Here is a tiny trained network, its code and every weight. The questions are about switching its units off for an input and a class, where a switched-off unit gives its printed mean instead of its output.

import numpy as np


def w(rows, s, z=0):
    codes = np.array(rows[::2]) - 128.0
    scale = np.full(codes.shape[1], s)
    scale[-1] = z or s
    return codes * scale


def norm(h):
    return h / np.sqrt((h * h).mean(-1, keepdims=True) + 1e-5)


def f(y):
    return np.maximum(y, 0)


def log_softmax(a):
    a = a - a.max(-1, keepdims=True)
    return a - np.log(np.exp(a).sum(-1, keepdims=True))


def net(x, mask):
    res = np.array(x, float).reshape(1, 2) / 4 @ E
    u = 0
    for l in range(3):
        y = f(norm(res) @ A[l][:, :-1].T + A[l][:, -1])
        res = res + np.where(mask[u : u + 3], y, B[l][:, -1]) @ B[l][:, :-1]
        u += 3
    return log_softmax(norm(res)[-1] @ U[:, :-1].T + U[:, -1])


A, B = {}, {}
E = w([
[55,251,138,116,112,161,163,145],'x0',
[192,129,34,145,12,62,120,136],'x1',
],0.011)
A[0] = w([
[138,80,219,226,139,254,131,14,109],'0.n0',
[20,32,79,231,84,244,196,64,137],'0.n1',
[176,219,154,80,187,122,113,135,4],'0.n2',
],0.0056,0.0038)
B[0] = w([
[126,171,101,172,167,215,137,181,254],'0.n0',
[105,120,122,102,170,46,247,138,163],'0.n1',
[56,194,109,79,129,91,147,173,145],'0.n2',
],0.011,0.0045)
A[1] = w([
[91,98,162,160,254,160,163,21,134],'1.n0',
[73,134,237,89,116,132,117,67,2],'1.n1',
[127,41,142,75,162,65,182,113,189],'1.n2',
],0.0078,0.0035)
B[1] = w([
[198,73,215,9,181,192,168,183,255],'1.n0',
[98,103,44,2,141,214,214,152,143],'1.n1',
[166,213,205,154,189,171,152,43,179],'1.n2',
],0.0099,0.0076)
A[2] = w([
[85,84,84,77,2,83,87,223,2],'2.n0',
[21,154,185,226,155,178,136,102,133],'2.n1',
[187,15,126,198,170,184,138,130,75],'2.n2',
],0.0091,0.005)
B[2] = w([
[97,190,59,84,84,221,69,119,197],'2.n0',
[91,128,135,223,122,15,171,139,177],'2.n1',
[248,92,117,131,87,32,38,100,254],'2.n2',
],0.014,0.0061)
U = w([
[58,182,184,71,183,171,217,182,233],'0',
[52,82,121,166,125,150,132,71,2],'1',
[71,202,36,82,41,183,78,103,252],'2',
[49,38,100,181,110,153,139,137,2],'3',
[191,72,188,84,197,157,125,157,252],'4',
[38,182,110,234,75,2,199,163,113],'5',
[224,82,81,184,58,52,65,60,117],'6',
[55,98,102,152,150,146,114,60,2],'7',
],0.013,0.0062)

Each question gives the input, the list of numbers given to net, and the class t.
The units are the neurons (one row each of A and B). Each row of codes is followed by its name. A weight is (code - 128) times the scale printed after its matrix; where a second scale follows, it is the last column's (A, B and U).
mask holds one flag per neuron, layer by layer. A switched-off neuron (its flag False) gives its mean, the last column of its row in B, instead of its output. The means were averaged over made-up inputs and are rounded, as every weight is.
A unit's drop is (log p(t) with every unit on - log p(t) with that unit switched off) / (log p(t) with every unit on - log p(t) with every unit switched off).
The circuit of an input: a set's keep is (log p(t) with only the set's units on - log p(t) with every unit switched off) / (log p(t) with every unit on - log p(t) with every unit switched off). Starting from all 9 units, units are removed one at a time, each time the one whose removal leaves the highest keep (on an exact tie, the one counted first), for as long as the keep stays at least 0.8.
circuit, biggest first: the units of the circuit, biggest drop first
most important unit: the unit with the biggest drop
k most important neurons: the k neurons with the biggest drops, biggest first
drop when u is switched off: that unit's drop, to one decimal
input [-1,1], class 6: most important unit => 0.n1
input [5,1], class 5: 2 most important neurons => [1.n0 2.n1]
input [-5,0], class 6: 3 most important neurons => [2.n2 1.n0 0.n1]
input [8,3], class 5: circuit, biggest first => [1.n0 2.n1]
input [2,-1], class 0: 2 most important neurons => [2.n2 0.n0]
input [5,-1], class 5: 3 most important neurons => [1.n0 2.n1 0.n2]
input [-2,0], class 6: 3 most important neurons => [2.n2 0.n1 1.n0]
input [0,2], class 2: 3 most important neurons => [1.n0 0.n1 1.n2]
input [-1,4], class 2: 3 most important neurons => [1.n0 0.n1 2.n0]
input [-6,-1], class 6: 2 most important neurons => [2.n2 0.n1]
input [7,0], class 5: drop when 1.n0 is switched off => 0.8
input [8,-1], class 5: drop when 2.n2 is switched off => 0.0
input [1,5], class 2: drop when 2.n0 is switched off => 0.1
input [-4,0], class 6: drop when 0.n1 is switched off => 0.1
input [2,3], class 2: most important unit => 1.n2
